Below are the code and all the weights of a small trained network. Each question names an input and a class and asks about switching units off, where a switched-off unit gives its printed mean instead of its output.

import numpy as np


def w(rows, s, z=0):
    codes = np.array(rows[::2]) - 128.0
    scale = np.full(codes.shape[1], s)
    scale[-1] = z or s
    return codes * scale


def f(y):
    return y / 2 * (1 + np.tanh(0.7978845608 * (y + 0.044715 * y**3)))


def log_softmax(a):
    a = a - a.max(-1, keepdims=True)
    return a - np.log(np.exp(a).sum(-1, keepdims=True))


def net(x, mask):
    res = np.array(x, float).reshape(1, 8) / 4 @ E
    y = f(res @ A[0][:, :-1].T + A[0][:, -1])
    res = res + np.where(mask, y, B[0][:, -1]) @ B[0][:, :-1]
    return log_softmax(res[-1] @ U[:, :-1].T + U[:, -1])


A, B = {}, {}
E = w([
[110,171,25,81,63,142,174,143,136],'x0',
[168,130,57,104,109,145,164,18,124],'x1',
[165,148,173,97,89,182,77,202,159],'x2',
[99,143,148,68,142,148,127,127,121],'x3',
[148,162,106,144,131,224,205,130,1],'x4',
[129,235,131,92,159,149,126,79,150],'x5',
[47,220,176,204,113,114,179,117,167],'x6',
[32,189,78,96,143,175,53,177,62],'x7',
],0.0086)
A[0] = w([
[154,145,141,100,213,130,105,18,123,175],'N0',
[99,226,101,141,137,197,176,128,89,146],'N1',
[152,160,209,89,99,218,129,128,146,122],'N2',
[54,154,89,77,129,126,69,144,155,198],'N3',
[160,106,133,75,142,191,78,162,65,164],'N4',
[168,206,191,143,91,90,154,94,193,189],'N5',
[183,60,169,156,146,171,72,195,157,233],'N6',
[96,153,142,107,78,125,181,170,158,183],'N7',
[193,41,181,149,120,103,120,185,87,177],'N8',
[133,73,185,148,172,109,132,40,173,134],'N9',
[37,159,254,165,182,120,66,182,109,169],'N10',
[134,136,189,173,119,124,240,58,245,253],'N11',
[63,235,85,159,100,187,158,115,61,144],'N12',
[203,119,153,160,139,115,72,181,133,201],'N13',
[161,83,123,104,189,112,68,84,100,202],'N14',
[119,109,53,139,156,182,120,222,113,137],'N15',
[59,147,121,132,29,108,32,177,200,197],'N16',
[141,162,87,89,249,176,97,79,154,157],'N17',
[164,68,69,143,84,97,178,73,132,125],'N18',
[138,138,113,129,144,133,157,78,66,150],'N19',
[99,112,82,90,170,169,67,146,82,184],'N20',
],0.0098,0.0042)
B[0] = w([
[135,192,79,154,115,130,175,76,107,190],'N0',
[112,125,57,120,132,162,99,76,52,225],'N1',
[154,135,113,172,91,111,197,139,149,177],'N2',
[98,169,136,129,134,119,80,93,75,201],'N3',
[161,154,164,141,57,165,171,156,155,197],'N4',
[127,164,131,67,206,161,113,126,117,215],'N5',
[133,162,148,58,117,208,77,155,107,220],'N6',
[129,178,129,107,165,147,155,127,150,175],'N7',
[134,82,132,106,117,140,35,165,108,210],'N8',
[159,125,76,172,161,137,121,131,85,195],'N9',
[77,120,254,179,187,21,147,166,192,235],'N10',
[170,106,116,141,239,136,110,128,112,255],'N11',
[92,170,54,64,106,180,48,21,56,242],'N12',
[91,143,138,92,124,194,68,136,100,190],'N13',
[112,173,114,139,58,127,97,137,110,188],'N14',
[134,184,133,80,129,154,109,139,146,185],'N15',
[112,136,132,31,207,176,23,48,47,223],'N16',
[120,202,158,121,73,143,180,90,104,186],'N17',
[116,69,153,150,143,54,110,111,104,196],'N18',
[100,99,125,134,132,116,112,87,105,173],'N19',
[114,225,159,113,142,135,173,103,155,199],'N20',
],0.0095,0.013)
U = w([
[77,96,133,105,88,97,161,128,187,2],'0',
[124,1,107,155,88,61,78,105,100,195],'1',
[155,133,181,116,5,159,136,208,178,19],'2',
[134,159,26,77,109,182,103,83,93,224],'3',
[170,81,127,199,171,55,210,131,181,97],'4',
[95,167,227,96,212,106,96,133,151,164],'5',
[107,190,144,161,14,73,213,78,130,74],'6',
],0.01,0.0018)

Each question gives the input, the list of numbers given to net, and the class t.
The units are the neurons (one row each of A and B). Each row of codes is followed by its name. A weight is (code - 128) times the scale printed after its matrix; where a second scale follows, it is the last column's (A, B and U).
mask holds one flag per neuron, in row order. A switched-off neuron (its flag False) gives its mean, the last column of its row in B, instead of its output. The means were averaged over made-up inputs and are rounded, as every weight is.
A unit's drop is (log p(t) with every unit on - log p(t) with that unit switched off) / (log p(t) with every unit on - log p(t) with every unit switched off).
The circuit of an input: a set's keep is (log p(t) with only the set's units on - log p(t) with every unit switched off) / (log p(t) with every unit on - log p(t) with every unit switched off). Starting from the 12 units with the biggest drops (on a tie, the unit counted first), units are removed one at a time, each time the one whose removal leaves the highest keep (on an exact tie, the one counted first), for as long as the keep stays at least 0.8.
circuit, biggest first: the units of the circuit, biggest drop first
unit that matters most: the unit with the biggest drop
top k neurons: the k neurons with the biggest drops, biggest first
drop of u: that unit's drop, to one decimal
input [-3,8,-4,0,-2,-1,-3,-7], class 1: circuit, biggest first -> (N18)
input [-2,6,3,-2,5,-8,7,-8], class 4: circuit, biggest first -> (N12; N16)
input [-5,-8,3,8,7,-8,-2,1], class 2: circuit, biggest first -> (N4; N16)
input [-1,3,6,-8,4,0,7,-6], class 5: top 4 neurons -> (N5; N11; N12; N0)
input [4,7,2,-4,-4,-3,3,-1], class 5: top 2 neurons -> (N12; N1)
input [-7,-1,-5,-6,8,1,7,-8], class 4: circuit, biggest first -> (N16; N6; N9)
input [6,-5,-8,0,-2,-7,6,2], class 5: circuit, biggest first -> (N1; N10)
input [4,6,1,-2,-4,-3,-1,-8], class 1: top 2 neurons -> (N18; N10)
input [-4,3,0,3,0,7,-2,7], class 6: top 2 neurons -> (N17; N16)
input [-7,-3,-8,-4,4,-1,-1,8], class 5: top 2 neurons -> (N10; N2)
input [7,1,4,-6,-6,-1,5,-1], class 5: top 2 neurons -> (N12; N1)
input [7,-2,6,-7,-6,2,-2,-8], class 5: drop of N12 -> 0.7
input [6,0,-8,1,2,-4,2,-2], class 1: drop of N18 -> 0.3
input [-2,2,6,-7,-2,3,2,8], class 5: unit that matters most -> N10
input [8,4,-5,6,4,-6,-1,-4], class 1: drop of N2 -> 0.0
